Below are the code and all the weights of a small trained network. Each question names an input and a class and asks about switching units off, where a switched-off unit gives its printed mean instead of its output.

import numpy as np


def w(rows, s, z=0):
    codes = np.array(rows[::2]) - 128.0
    scale = np.full(codes.shape[1], s)
    scale[-1] = z or s
    return codes * scale


def f(y):
    return np.maximum(y, 0)


def log_softmax(a):
    a = a - a.max(-1, keepdims=True)
    return a - np.log(np.exp(a).sum(-1, keepdims=True))


def net(x, mask):
    res = np.array(x, float).reshape(1, 5) / 4 @ E
    y = f(res @ A[0][:, :-1].T + A[0][:, -1])
    res = res + np.where(mask, y, B[0][:, -1]) @ B[0][:, :-1]
    return log_softmax(res[-1] @ U[:, :-1].T + U[:, -1])


A, B = {}, {}
E = w([
[128,128,130,129],'x0',
[56,254,68,78],'x1',
[39,69,39,215],'x2',
[127,128,128,127],'x3',
[229,60,50,31],'x4',
],0.0098)
A[0] = w([
[134,179,155,103,148],'N1',
[147,84,221,200,186],'N2',
[124,100,92,121,69],'N3',
[158,121,161,101,14],'N4',
[189,79,38,127,164],'N5',
[145,34,69,148,108],'N6',
[151,127,190,70,220],'N7',
[83,130,67,175,239],'N8',
[121,200,131,68,154],'N9',
[118,190,161,93,157],'N10',
[178,189,111,142,163],'N11',
[56,112,90,57,254],'N12',
[130,222,171,128,123],'N13',
[110,158,164,94,143],'N14',
[159,104,70,32,43],'N15',
[102,218,9,95,110],'N16',
[123,116,200,46,127],'N17',
[46,88,88,151,80],'N18',
],0.014,0.0068)
B[0] = w([
[169,150,90,170,174],'N1',
[14,93,154,26,253],'N2',
[156,167,65,91,148],'N3',
[130,58,99,46,152],'N4',
[149,110,39,167,227],'N5',
[175,176,10,193,214],'N6',
[72,133,244,113,217],'N7',
[86,100,90,49,224],'N8',
[155,140,49,160,191],'N9',
[205,150,106,205,186],'N10',
[134,179,22,131,162],'N11',
[151,189,171,152,200],'N12',
[163,197,132,154,197],'N13',
[179,163,101,173,167],'N14',
[39,115,254,22,201],'N15',
[47,108,217,74,219],'N16',
[81,132,170,6,191],'N17',
[58,120,193,64,194],'N18',
],0.0077,0.015)
U = w([
[66,159,195,99,230],'0',
[76,96,114,50,10],'1',
[210,175,9,210,252],'2',
],0.012,0.00043)

Each question gives the input, the list of numbers given to net, and the class t.
The units are the neurons (one row each of A and B). Each row of codes is followed by its name. A weight is (code - 128) times the scale printed after its matrix; where a second scale follows, it is the last column's (A, B and U).
mask holds one flag per neuron, in row order. A switched-off neuron (its flag False) gives its mean, the last column of its row in B, instead of its output. The means were averaged over made-up inputs and are rounded, as every weight is.
A unit's drop is (log p(t) with every unit on - log p(t) with that unit switched off) / (log p(t) with every unit on - log p(t) with every unit switched off).
The circuit of an input: a set's keep is (log p(t) with only the set's units on - log p(t) with every unit switched off) / (log p(t) with every unit on - log p(t) with every unit switched off). Starting from the 12 units with the biggest drops (on a tie, the unit counted first), units are removed one at a time, each time the one whose removal leaves the highest keep (on an exact tie, the one counted first), for as long as the keep stays at least 0.8.
units of the circuit, in order: the units of the circuit, biggest drop first
k most important neurons: the k neurons with the biggest drops, biggest first
drop of u: that unit's drop, to one decimal
input [-7,5,-8,-4,6], class 0: units of the circuit, in order => [N7]
input [-2,4,0,0,-5], class 2: units of the circuit, in order => [N2 N15]
input [7,-6,1,5,-5], class 1: 2 most important neurons => [N2 N7]
input [-2,-7,4,4,-8], class 1: units of the circuit, in order => [N2 N7]
input [1,-2,4,-5,-6], class 1: units of the circuit, in order => [N8 N7]
input [-1,0,3,-5,-6], class 1: 2 most important neurons => [N8 N7]
input [-8,-1,4,-8,-7], class 1: units of the circuit, in order => [N8 N7]
input [8,8,0,8,7], class 0: units of the circuit, in order => [N12 N16]
input [8,5,-3,2,0], class 2: 2 most important neurons => [N2 N9]
input [-1,7,-3,-8,3], class 0: drop of N16 => 2.0
input [7,3,-5,6,7], class 0: drop of N8 => 0.2
input [-3,-2,4,-3,-4], class 1: drop of N7 => 0.4
